Below are the code and all the weights of a small trained network. Each question names an input and a class and asks about switching units off, where a switched-off unit gives its printed mean instead of its output.

import numpy as np


def w(rows, s, z=0):
    codes = np.array(rows[::2]) - 128.0
    scale = np.full(codes.shape[1], s)
    scale[-1] = z or s
    return codes * scale


def f(y):
    return y / 2 * (1 + np.tanh(0.7978845608 * (y + 0.044715 * y**3)))


def log_softmax(a):
    a = a - a.max(-1, keepdims=True)
    return a - np.log(np.exp(a).sum(-1, keepdims=True))


def net(x, mask):
    res = np.array(x, float).reshape(1, 3) / 4 @ E
    y = f(res @ A[0][:, :-1].T + A[0][:, -1])
    res = res + np.where(mask, y, B[0][:, -1]) @ B[0][:, :-1]
    return log_softmax(res[-1] @ U[:, :-1].T + U[:, -1])


A, B = {}, {}
E = w([
[75,154,138,83,240,25],'x0',
[238,80,62,2,131,107],'x1',
[140,143,170,117,118,116],'x2',
],0.011)
A[0] = w([
[162,108,120,86,144,77,114],'neuron 0',
[40,160,149,144,248,52,105],'neuron 1',
[203,139,98,62,26,231,166],'neuron 2',
[144,172,107,51,226,100,138],'neuron 3',
[148,130,131,130,71,220,216],'neuron 4',
[42,149,183,221,127,138,254],'neuron 5',
[47,114,147,129,51,209,140],'neuron 6',
[158,130,127,215,78,167,122],'neuron 7',
[128,129,123,122,61,185,192],'neuron 8',
],0.017,0.01)
B[0] = w([
[184,128,95,23,142,146,177],'neuron 0',
[116,147,162,187,204,12,218],'neuron 1',
[123,71,198,175,59,47,251],'neuron 2',
[160,74,77,49,200,212,205],'neuron 3',
[129,97,180,138,48,182,216],'neuron 4',
[6,246,120,179,124,190,244],'neuron 5',
[142,186,129,94,129,220,191],'neuron 6',
[182,207,57,62,133,206,191],'neuron 7',
[75,119,28,134,18,143,194],'neuron 8',
],0.024,0.026)
U = w([
[86,194,126,138,59,251,218],'0',
[158,100,91,75,184,135,188],'1',
[140,134,130,152,126,59,28],'2',
[154,55,158,114,27,125,184],'3',
[59,197,143,146,215,120,228],'4',
[118,138,128,142,100,94,2],'5',
],0.012,0.004)

Each question gives the input, the list of numbers given to net, and the class t.
The units are the neurons (one row each of A and B). Each row of codes is followed by its name. A weight is (code - 128) times the scale printed after its matrix; where a second scale follows, it is the last column's (A, B and U).
mask holds one flag per neuron, in row order. A switched-off neuron (its flag False) gives its mean, the last column of its row in B, instead of its output. The means were averaged over made-up inputs and are rounded, as every weight is.
A unit's drop is (log p(t) with every unit on - log p(t) with that unit switched off) / (log p(t) with every unit on - log p(t) with every unit switched off).
The circuit of an input: a set's keep is (log p(t) with only the set's units on - log p(t) with every unit switched off) / (log p(t) with every unit on - log p(t) with every unit switched off). Starting from all 9 units, units are removed one at a time, each time the one whose removal leaves the highest keep (on an exact tie, the one counted first), for as long as the keep stays at least 0.8.
circuit, biggest first: the units of the circuit, biggest drop first
top k neurons: the k neurons with the biggest drops, biggest first
drop of u: that unit's drop, to one decimal
input [8,-1,0], class 4: circuit, biggest first : (neuron 1)
input [1,6,7], class 1: top 2 neurons : (neuron 4; neuron 3)
input [2,1,-5], class 1: top 2 neurons : (neuron 5; neuron 2)
input [-5,2,-8], class 3: top 2 neurons : (neuron 5; neuron 2)
input [-8,2,-7], class 3: top 2 neurons : (neuron 2; neuron 5)
input [5,1,-1], class 1: top 2 neurons : (neuron 5; neuron 3)
input [-7,1,1], class 3: top 2 neurons : (neuron 2; neuron 5)
input [-8,3,4], class 3: top 2 neurons : (neuron 2; neuron 5)
input [0,7,-7], class 3: drop of neuron 2 : 0.3
input [0,6,2], class 3: drop of neuron 2 : 0.1
input [1,0,-4], class 4: drop of neuron 4 : 0.3
